Here is a tiny trained network, its code and every weight. The questions are about switching its units off for an input and a target symbol, where a switched-off unit gives its printed mean instead of its output.

import numpy as np


def w(rows, s, z=0):
    codes = np.array(rows[::2]) - 128.0
    scale = np.full(codes.shape[1], s)
    scale[-1] = z or s
    return codes * scale


def norm(h):
    return h / np.sqrt((h * h).mean(-1, keepdims=True) + 1e-5)


def f(y):
    return np.maximum(y, 0)


def softmax(a):
    e = np.exp(a - a.max(-1, keepdims=True))
    return e / e.sum(-1, keepdims=True)


def log_softmax(a):
    a = a - a.max(-1, keepdims=True)
    return a - np.log(np.exp(a).sum(-1, keepdims=True))


def net(x, mask):
    ids = ['αβζμστω'.index(c) for c in x.split()]
    T = len(ids)
    res = E[ids] + P[:T]
    u = 0
    for l in range(3):
        q, k, v = (norm(res) @ M[l].T for M in (Q, K, V))
        z = softmax(np.where(np.tri(T) > 0, q @ k.T / 3**0.5, -1e9)) @ v
        res = res + np.where(mask[u], z, O[l][:, -1]) @ O[l][:, :-1]
        u += 1
        y = f(norm(res) @ A[l][:, :-1].T + A[l][:, -1])
        res = res + np.where(mask[u : u + 4], y, B[l][:, -1]) @ B[l][:, :-1]
        u += 4
    return log_softmax(norm(res)[-1] @ U[:, :-1].T + U[:, -1])


Q, K, V, O, A, B = {}, {}, {}, {}, {}, {}
E = w([
[87,178,136,201],'α',
[192,31,198,161],'β',
[131,134,99,213],'ζ',
[109,181,180,151],'μ',
[173,94,145,115],'σ',
[169,155,74,101],'τ',
[4,112,94,70],'ω',
],0.013)
P = w([
[162,108,133,168],'0',
[109,138,102,175],'1',
[196,85,140,117],'2',
[98,144,109,153],'3',
[207,97,142,108],'4',
[100,146,108,148],'5',
[250,174,131,139],'6',
],0.012)
Q[0] = w([
[254,138,203,136],'L0H0',
[90,56,23,107],'L0H0',
[234,85,174,184],'L0H0',
],0.0047)
K[0] = w([
[131,178,105,2],'L0H0',
[54,122,101,152],'L0H0',
[165,146,52,84],'L0H0',
],0.0091)
V[0] = w([
[100,155,61,135],'L0H0',
[128,116,2,101],'L0H0',
[110,106,115,147],'L0H0',
],0.0075)
O[0] = w([
[69,252,107,14,20],'L0H0',
[154,67,156,20,8],'L0H0',
[71,205,186,56,153],'L0H0',
],0.0038,0.0015)
A[0] = w([
[63,182,1,59,2],'L0N0',
[178,80,94,116,136],'L0N1',
[143,193,86,146,36],'L0N2',
[161,143,109,185,26],'L0N3',
],0.0081,0.00049)
B[0] = w([
[119,2,161,135,220],'L0N0',
[115,164,197,106,241],'L0N1',
[202,95,110,111,206],'L0N2',
[134,84,126,21,253],'L0N3',
],0.0079,0.0034)
Q[1] = w([
[177,83,102,154],'L1H0',
[43,112,2,197],'L1H0',
[97,49,148,171],'L1H0',
],0.0081)
K[1] = w([
[85,77,89,128],'L1H0',
[230,175,83,255],'L1H0',
[155,49,147,153],'L1H0',
],0.0052)
V[1] = w([
[221,185,122,160],'L1H0',
[102,131,197,145],'L1H0',
[3,60,94,151],'L1H0',
],0.0045)
O[1] = w([
[110,236,201,97,211],'L1H0',
[189,76,254,154,254],'L1H0',
[169,151,24,28,7],'L1H0',
],0.0082,0.00077)
A[1] = w([
[65,82,160,222,217],'L1N0',
[186,254,108,120,5],'L1N1',
[114,154,139,173,101],'L1N2',
[222,130,138,116,104],'L1N3',
],0.0061,0.0021)
B[1] = w([
[162,51,164,65,253],'L1N0',
[128,198,191,31,150],'L1N1',
[72,138,91,78,157],'L1N2',
[66,53,75,253,230],'L1N3',
],0.0037,0.0041)
Q[2] = w([
[124,143,127,115],'L2H0',
[26,133,117,150],'L2H0',
[254,130,124,144],'L2H0',
],0.0087)
K[2] = w([
[121,151,150,126],'L2H0',
[60,168,100,219],'L2H0',
[254,178,77,111],'L2H0',
],0.008)
V[2] = w([
[237,111,155,253],'L2H0',
[18,120,104,166],'L2H0',
[84,139,116,192],'L2H0',
],0.0058)
O[2] = w([
[109,159,13,86,255],'L2H0',
[148,174,77,254,74],'L2H0',
[161,105,59,149,112],'L2H0',
],0.0055,0.0059)
A[2] = w([
[126,183,212,146,3],'L2N0',
[223,116,184,139,29],'L2N1',
[115,114,192,56,12],'L2N2',
[114,45,206,2,139],'L2N3',
],0.0089,0.0021)
B[2] = w([
[60,167,92,70,150],'L2N0',
[137,52,52,255,189],'L2N1',
[158,197,90,142,161],'L2N2',
[174,185,148,117,255],'L2N3',
],0.0086,0.0094)
U = w([
[72,160,148,85,250],'α',
[75,38,175,125,251],'β',
[110,89,21,96,21],'ζ',
[102,133,113,211,106],'μ',
[176,76,165,174,126],'σ',
[196,175,161,77,117],'τ',
[144,45,100,2,216],'ω',
],0.011,0.002)

Each question gives the input, a string of symbols that net reads in full, and the target symbol t.
The units are the heads (3 rows each of Q, K, V and O) and the neurons (one row each of A and B). Each row of codes is followed by its name. A weight is (code - 128) times the scale printed after its matrix; where a second scale follows, it is the last column's (O, A, B and U).
mask holds one flag per unit, layer by layer, with each layer's heads first. A switched-off unit (its flag False) gives its mean, the last column of its rows in O or B, instead of its output. The means were averaged over made-up inputs and are rounded, as every weight is.
A unit's drop is (log p(t) with every unit on - log p(t) with that unit switched off) / (log p(t) with every unit on - log p(t) with every unit switched off).
The circuit of an input: a set's keep is (log p(t) with only the set's units on - log p(t) with every unit switched off) / (log p(t) with every unit on - log p(t) with every unit switched off). Starting from the 12 units with the biggest drops (on a tie, the unit counted first), units are removed one at a time, each time the one whose removal leaves the highest keep (on an exact tie, the one counted first), for as long as the keep stays at least 0.8.
circuit, biggest first: the units of the circuit, biggest drop first
most important unit: the unit with the biggest drop
k most important neurons: the k neurons with the biggest drops, biggest first
k most important neurons of layer l: the k neurons of layer l with the biggest drops, biggest first
drop of u: that unit's drop, to one decimal
input β ζ α τ ζ, target τ: circuit, biggest first => [L0H0; L0N1; L2N3]
input ω μ τ ω, target β: most important unit => L2H0
input ζ ζ α ζ, target ζ: 3 most important neurons of layer 0 => [L0N2; L0N3; L0N1]
input μ μ β τ, target ω: circuit, biggest first => [L2N1; L0N0]
input σ ω β ζ, target ζ: 2 most important neurons => [L2N3; L2N1]
input β μ ζ τ μ ω α, target ω: 2 most important neurons of layer 0 => [L0N3; L0N2]
input ω τ ω μ ζ, target ω: 2 most important neurons of layer 0 => [L0N3; L0N0]
input ω α ζ σ, target τ: 2 most important neurons of layer 0 => [L0N1; L0N0]
input μ β μ, target μ: 2 most important neurons => [L2N1; L0N0]
input α α μ, target μ: 2 most important neurons of layer 0 => [L0N0; L0N2]
input σ τ τ μ ζ, target τ: 2 most important neurons => [L0N3; L2N3]
input ω ζ ζ, target ω: 2 most important neurons of layer 2 => [L2N1; L2N2]
input ω μ α, target ω: drop of L0N3 => 0.2
input α ω μ, target ω: most important neuron of layer 0 => [L0N1]
input β σ τ, target τ: drop of L2H0 => 1.0
input σ σ τ, target τ: drop of L0N0 => 0.2
